Here is a tiny trained network, its code and every weight. The questions are about switching its units off for an input and a class, where a switched-off unit gives its printed mean instead of its output.

import numpy as np


def w(rows, s, z=0):
    codes = np.array(rows[::2]) - 128.0
    scale = np.full(codes.shape[1], s)
    scale[-1] = z or s
    return codes * scale


def norm(h):
    return h / np.sqrt((h * h).mean(-1, keepdims=True) + 1e-5)


def f(y):
    return y / 2 * (1 + np.tanh(0.7978845608 * (y + 0.044715 * y**3)))


def log_softmax(a):
    a = a - a.max(-1, keepdims=True)
    return a - np.log(np.exp(a).sum(-1, keepdims=True))


def net(x, mask):
    res = np.array(x, float).reshape(1, 6) / 4 @ E
    u = 0
    for l in range(2):
        y = f(norm(res) @ A[l][:, :-1].T + A[l][:, -1])
        res = res + np.where(mask[u : u + 3], y, B[l][:, -1]) @ B[l][:, :-1]
        u += 3
    return log_softmax(norm(res)[-1] @ U[:, :-1].T + U[:, -1])


A, B = {}, {}
E = w([
[189,113,141,75,118,35,140],'x0',
[187,143,132,57,68,157,180],'x1',
[238,121,83,116,160,85,72],'x2',
[63,158,156,123,170,62,144],'x3',
[92,254,191,117,91,102,39],'x4',
[57,231,193,180,101,28,165],'x5',
],0.005)
A[0] = w([
[185,156,140,62,53,137,181,66],'0.n0',
[26,68,54,197,150,250,3,135],'0.n1',
[198,180,141,102,73,234,41,4],'0.n2',
],0.0049,0.0041)
B[0] = w([
[106,99,41,73,211,147,177,152],'0.n0',
[174,89,146,129,213,188,174,253],'0.n1',
[37,144,141,164,113,52,1,157],'0.n2',
],0.0098,0.0029)
A[1] = w([
[41,64,94,97,46,226,198,163],'1.n0',
[127,93,165,191,3,202,40,154],'1.n1',
[188,104,58,29,61,45,70,6],'1.n2',
],0.0054,0.0025)
B[1] = w([
[246,43,124,61,173,196,175,255],'1.n0',
[145,106,217,254,161,26,137,162],'1.n1',
[179,33,120,86,196,176,219,220],'1.n2',
],0.008,0.0023)
U = w([
[11,236,148,158,60,49,61,3],'0',
[239,24,62,49,139,255,176,253],'1',
],0.0075,0.0046)

Each question gives the input, the list of numbers given to net, and the class t.
The units are the neurons (one row each of A and B). Each row of codes is followed by its name. A weight is (code - 128) times the scale printed after its matrix; where a second scale follows, it is the last column's (A, B and U).
mask holds one flag per neuron, layer by layer. A switched-off neuron (its flag False) gives its mean, the last column of its row in B, instead of its output. The means were averaged over made-up inputs and are rounded, as every weight is.
A unit's drop is (log p(t) with every unit on - log p(t) with that unit switched off) / (log p(t) with every unit on - log p(t) with every unit switched off).
The circuit of an input: a set's keep is (log p(t) with only the set's units on - log p(t) with every unit switched off) / (log p(t) with every unit on - log p(t) with every unit switched off). Starting from all 6 units, units are removed one at a time, each time the one whose removal leaves the highest keep (on an exact tie, the one counted first), for as long as the keep stays at least 0.8.
circuit, biggest first: the units of the circuit, biggest drop first
most important unit: the unit with the biggest drop
top k neurons: the k neurons with the biggest drops, biggest first
drop when u is switched off: that unit's drop, to one decimal
input [2,-2,-2,4,-8,5], class 0: circuit, biggest first -> 0.n1, 1.n2
input [-8,-1,8,4,8,-6], class 0: top 3 neurons -> 0.n2, 1.n0, 1.n2
input [4,0,1,-7,5,1], class 0: most important unit -> 0.n2
input [1,-8,5,7,-2,1], class 0: circuit, biggest first -> 1.n0, 1.n2
input [-5,-3,5,-5,3,1], class 0: top 3 neurons -> 0.n2, 1.n0, 1.n2
input [5,4,7,8,-6,8], class 0: top 2 neurons -> 1.n0, 0.n1
input [-6,-8,3,1,2,3], class 1: top 3 neurons -> 0.n1, 0.n2, 1.n1
input [-3,-6,-6,-4,5,0], class 1: drop when 0.n2 is switched off -> 0.1
input [-2,4,4,5,5,-4], class 0: drop when 0.n2 is switched off -> 1.0
input [-2,5,-1,5,8,-3], class 0: drop when 1.n0 is switched off -> 0.0
